Below is a small trained network, with its code and all its weights. Each question gives an input and a target symbol and asks what happens when units are switched off, that is, made to give their printed mean instead of their output.

import numpy as np


def w(rows, s, z=0):
    codes = np.array(rows[::2]) - 128.0
    scale = np.full(codes.shape[1], s)
    scale[-1] = z or s
    return codes * scale


def f(y):
    return y / 2 * (1 + np.tanh(0.7978845608 * (y + 0.044715 * y**3)))


def softmax(a):
    e = np.exp(a - a.max(-1, keepdims=True))
    return e / e.sum(-1, keepdims=True)


def log_softmax(a):
    a = a - a.max(-1, keepdims=True)
    return a - np.log(np.exp(a).sum(-1, keepdims=True))


def net(x, mask):
    ids = ['αβδεζηθλξπστω'.index(c) for c in x.split()]
    T = len(ids)
    res = E[ids] + P[:T]
    r = res
    for j in range(3):
        rows = slice(4 * j, 4 * j + 4)
        q, k, v = (r @ M[0][rows].T for M in (Q, K, V))
        z = softmax(np.where(np.tri(T) > 0, q @ k.T / 4**0.5, -1e9)) @ v
        o = O[0][rows]
        res = res + np.where(mask[j], z, o[:, -1]) @ o[:, :-1]
    y = f(res @ A[0][:, :-1].T + A[0][:, -1])
    res = res + np.where(mask[3:11], y, B[0][:, -1]) @ B[0][:, :-1]
    return log_softmax(res[-1] @ U[:, :-1].T + U[:, -1])


Q, K, V, O, A, B = {}, {}, {}, {}, {}, {}
E = w([
[66,175,134],'α',
[58,170,31],'β',
[106,104,147],'δ',
[160,96,162],'ε',
[168,85,84],'ζ',
[63,163,118],'η',
[125,127,160],'θ',
[12,137,252],'λ',
[59,142,195],'ξ',
[56,174,153],'π',
[101,123,92],'σ',
[121,123,177],'τ',
[103,116,175],'ω',
],0.013)
P = w([
[135,90,134],'0',
[36,122,142],'1',
[247,92,146],'2',
[12,166,105],'3',
[251,50,175],'4',
[61,195,56],'5',
[182,62,118],'6',
[153,85,65],'7',
[144,89,72],'8',
],0.012)
Q[0] = w([
[150,123,101],'head 0',
[166,175,113],'head 0',
[123,194,83],'head 0',
[129,87,178],'head 0',
[97,152,154],'head 1',
[85,126,75],'head 1',
[114,179,202],'head 1',
[85,148,111],'head 1',
[136,247,131],'head 2',
[153,140,136],'head 2',
[173,140,164],'head 2',
[151,160,63],'head 2',
],0.016)
K[0] = w([
[246,175,81],'head 0',
[179,179,90],'head 0',
[105,166,50],'head 0',
[164,71,196],'head 0',
[94,118,141],'head 1',
[234,193,205],'head 1',
[190,129,130],'head 1',
[72,48,165],'head 1',
[135,103,190],'head 2',
[161,84,151],'head 2',
[37,245,124],'head 2',
[99,57,161],'head 2',
],0.011)
V[0] = w([
[204,191,243],'head 0',
[74,142,37],'head 0',
[135,132,4],'head 0',
[131,86,128],'head 0',
[125,88,56],'head 1',
[212,107,155],'head 1',
[113,154,173],'head 1',
[134,75,121],'head 1',
[111,171,222],'head 2',
[181,40,109],'head 2',
[171,82,95],'head 2',
[168,76,177],'head 2',
],0.013)
O[0] = w([
[117,78,157,15],'head 0',
[231,168,61,90],'head 0',
[139,114,150,43],'head 0',
[90,132,206,207],'head 0',
[165,137,155,159],'head 1',
[96,36,143,42],'head 1',
[112,87,127,134],'head 1',
[201,91,51,204],'head 1',
[91,60,74,51],'head 2',
[187,81,197,254],'head 2',
[198,97,239,182],'head 2',
[67,2,201,190],'head 2',
],0.0067,0.0025)
A[0] = w([
[205,129,112,77],'neuron 0',
[147,87,156,203],'neuron 1',
[151,19,178,101],'neuron 2',
[87,135,191,255],'neuron 3',
[76,52,115,114],'neuron 4',
[21,192,184,222],'neuron 5',
[62,119,154,179],'neuron 6',
[85,246,149,111],'neuron 7',
],0.011,0.0047)
B[0] = w([
[52,187,13,165],'neuron 0',
[144,207,247,214],'neuron 1',
[27,147,204,254],'neuron 2',
[217,173,96,221],'neuron 3',
[68,2,105,179],'neuron 4',
[209,159,149,228],'neuron 5',
[183,103,45,188],'neuron 6',
[95,81,89,166],'neuron 7',
],0.0048,0.0074)
U = w([
[98,205,97,2],'α',
[104,118,61,66],'β',
[124,152,121,73],'δ',
[212,205,187,165],'ε',
[83,142,108,70],'ζ',
[94,236,93,165],'η',
[103,57,26,86],'θ',
[125,79,97,108],'λ',
[97,201,60,106],'ξ',
[133,78,137,147],'π',
[133,96,93,49],'σ',
[84,189,75,180],'τ',
[254,196,95,234],'ω',
],0.0091,0.0052)

Each question gives the input, a string of symbols that net reads in full, and the target symbol t.
The units are the heads (4 rows each of Q, K, V and O) and the neurons (one row each of A and B). Each row of codes is followed by its name. A weight is (code - 128) times the scale printed after its matrix; where a second scale follows, it is the last column's (O, A, B and U).
mask holds one flag per unit, heads first, then neurons. A switched-off unit (its flag False) gives its mean, the last column of its rows in O or B, instead of its output. The means were averaged over made-up inputs and are rounded, as every weight is.
A unit's drop is (log p(t) with every unit on - log p(t) with that unit switched off) / (log p(t) with every unit on - log p(t) with every unit switched off).
The circuit of an input: a set's keep is (log p(t) with only the set's units on - log p(t) with every unit switched off) / (log p(t) with every unit on - log p(t) with every unit switched off). Starting from all 11 units, units are removed one at a time, each time the one whose removal leaves the highest keep (on an exact tie, the one counted first), for as long as the keep stays at least 0.8.
units of the circuit, in order: the units of the circuit, biggest drop first
most important unit: the unit with the biggest drop
k most important neurons: the k neurons with the biggest drops, biggest first
heads that matter: for each layer, one digit per head in row order, 1 if its drop is at least 0.15 and else 0, layers parted by /
drop when u is switched off: that unit's drop, to one decimal
input π η ε ζ ζ λ, target ε: heads that matter -> 001
input σ ζ ζ, target ε: units of the circuit, in order -> head 0; head 2; neuron 1
input σ η τ λ λ π, target θ: heads that matter -> 011
input η λ β ζ η α ε σ, target ω: units of the circuit, in order -> head 0
input π θ σ σ λ, target ω: 2 most important neurons -> neuron 5; neuron 3
input ζ ε λ, target π: units of the circuit, in order -> head 0; head 2
input σ ε ζ σ β α, target ω: heads that matter -> 101
input ζ ε ε λ ξ, target θ: heads that matter -> 001
input π θ ε τ ε τ, target π: heads that matter -> 011
input ω ε π ε ζ ζ ζ α, target ε: units of the circuit, in order -> head 2; neuron 1
input σ τ η ζ λ α, target θ: units of the circuit, in order -> head 2; neuron 4
input η ε ζ ξ, target ε: units of the circuit, in order -> head 2; neuron 5
input δ η λ ζ, target θ: units of the circuit, in order -> head 2; head 1; neuron 4
input ε θ η ε τ, target π: units of the circuit, in order -> head 0
input σ σ β ζ ε σ β, target ω: heads that matter -> 100
input ζ ε ζ α, target ε: heads that matter -> 001
input π λ π ε ε, target π: heads that matter -> 100
input ω η λ ω, target θ: units of the circuit, in order -> head 2; neuron 4; head 1
input ζ ζ σ ζ, target ω: units of the circuit, in order -> head 0; neuron 2
input σ η ε σ ε π, target π: units of the circuit, in order -> head 2
input ζ σ α τ β ξ, target ω: 2 most important neurons -> neuron 2; neuron 5
input ε π π σ π β λ, target η: heads that matter -> 001
input σ ζ ζ η, target ε: drop when head 2 is switched off -> 1.0
input ε σ δ θ ζ δ, target ε: drop when head 0 is switched off -> 0.2
input ε ε ζ θ, target ε: drop when head 2 is switched off -> 0.9
input τ θ λ ξ, target θ: drop when neuron 7 is switched off -> 0.0
input ζ λ θ, target θ: most important unit -> head 2
